Below are the code and all the weights of a small trained network. Each question names an input and a class and asks about switching units off, where a switched-off unit gives its printed mean instead of its output.

import numpy as np


def w(rows, s, z=0):
    codes = np.array(rows[::2]) - 128.0
    scale = np.full(codes.shape[1], s)
    scale[-1] = z or s
    return codes * scale


def f(y):
    return np.maximum(y, 0)


def log_softmax(a):
    a = a - a.max(-1, keepdims=True)
    return a - np.log(np.exp(a).sum(-1, keepdims=True))


def net(x, mask):
    res = np.array(x, float).reshape(1, 3) / 4 @ E
    y = f(res @ A[0][:, :-1].T + A[0][:, -1])
    res = res + np.where(mask, y, B[0][:, -1]) @ B[0][:, :-1]
    return log_softmax(res[-1] @ U[:, :-1].T + U[:, -1])


A, B = {}, {}
E = w([
[195,77,45,79,199,217,129,95,131,179,134,90],'x0',
[116,192,203,218,187,193,189,55,93,186,201,82],'x1',
[208,162,117,160,180,2,65,202,61,141,212,122],'x2',
],0.0056)
A[0] = w([
[111,111,35,91,75,95,29,184,171,51,40,217,4],'neuron 1',
[123,158,216,183,177,131,200,75,47,184,207,85,59],'neuron 2',
[45,223,242,204,53,33,177,188,125,74,62,189,40],'neuron 3',
[84,185,204,175,23,59,149,162,95,68,70,138,68],'neuron 4',
[7,177,194,173,68,21,183,156,86,65,81,184,43],'neuron 5',
[61,87,176,53,36,237,198,58,214,89,59,182,20],'neuron 6',
[137,96,52,52,18,121,54,228,133,57,66,204,14],'neuron 7',
[38,220,221,212,120,210,207,2,119,164,115,72,39],'neuron 8',
[77,19,13,35,61,47,49,175,187,30,77,158,26],'neuron 9',
[40,86,139,95,48,207,206,60,169,113,35,164,23],'neuron 10',
[228,196,110,180,219,25,40,220,46,111,210,151,33],'neuron 11',
],0.0038,0.0015)
B[0] = w([
[64,173,34,205,181,212,24,63,130,234,216,138,222],'neuron 1',
[30,166,32,174,151,166,46,111,158,166,189,190,219],'neuron 2',
[90,133,16,3,185,108,217,21,56,162,59,33,223],'neuron 3',
[73,74,91,47,197,60,236,92,98,172,76,61,200],'neuron 4',
[97,103,52,10,200,68,225,40,25,137,98,57,209],'neuron 5',
[209,72,191,206,55,27,47,142,40,205,70,206,249],'neuron 6',
[38,205,79,156,176,191,62,57,195,188,170,136,230],'neuron 7',
[122,198,71,207,128,94,58,48,90,195,162,207,243],'neuron 8',
[22,197,40,142,198,184,18,56,175,252,195,179,254],'neuron 9',
[177,75,186,220,87,81,55,120,71,200,27,208,234],'neuron 10',
[189,51,141,159,68,44,12,126,64,208,37,218,241],'neuron 11',
],0.0038,0.0042)
U = w([
[39,200,89,161,203,180,46,87,170,163,227,163,102],'0',
[162,61,55,3,243,138,233,62,70,145,76,39,252],'1',
[210,39,216,209,41,47,11,163,55,151,54,244,9],'2',
[128,91,239,78,83,193,207,242,220,7,140,44,157],'3',
],0.0034,0.0022)

Each question gives the input, the list of numbers given to net, and the class t.
The units are the neurons (one row each of A and B). Each row of codes is followed by its name. A weight is (code - 128) times the scale printed after its matrix; where a second scale follows, it is the last column's (A, B and U).
mask holds one flag per neuron, in row order. A switched-off neuron (its flag False) gives its mean, the last column of its row in B, instead of its output. The means were averaged over made-up inputs and are rounded, as every weight is.
A unit's drop is (log p(t) with every unit on - log p(t) with that unit switched off) / (log p(t) with every unit on - log p(t) with every unit switched off).
The circuit of an input: a set's keep is (log p(t) with only the set's units on - log p(t) with every unit switched off) / (log p(t) with every unit on - log p(t) with every unit switched off). Starting from all 11 units, units are removed one at a time, each time the one whose removal leaves the highest keep (on an exact tie, the one counted first), for as long as the keep stays at least 0.8.
circuit, biggest first: the units of the circuit, biggest drop first
top k neurons: the k neurons with the biggest drops, biggest first
drop of u: that unit's drop, to one decimal
input [8,-8,-5], class 0: circuit, biggest first	neuron 9; neuron 1
input [-8,-4,-6], class 1: circuit, biggest first	neuron 3; neuron 5
input [-5,2,-4], class 1: top 4 neurons	neuron 3; neuron 5; neuron 4; neuron 11
input [-7,-6,-6], class 1: circuit, biggest first	neuron 3
input [-1,-8,6], class 0: top 3 neurons	neuron 9; neuron 7; neuron 1
input [-7,4,6], class 1: top 3 neurons	neuron 3; neuron 5; neuron 4
input [0,-6,5], class 0: top 3 neurons	neuron 9; neuron 7; neuron 1
input [7,-7,7], class 0: top 4 neurons	neuron 9; neuron 7; neuron 1; neuron 6
input [0,-4,-7], class 2: drop of neuron 10	0.4
input [-1,0,-6], class 2: drop of neuron 6	0.3
input [-7,-6,1], class 1: drop of neuron 4	0.2
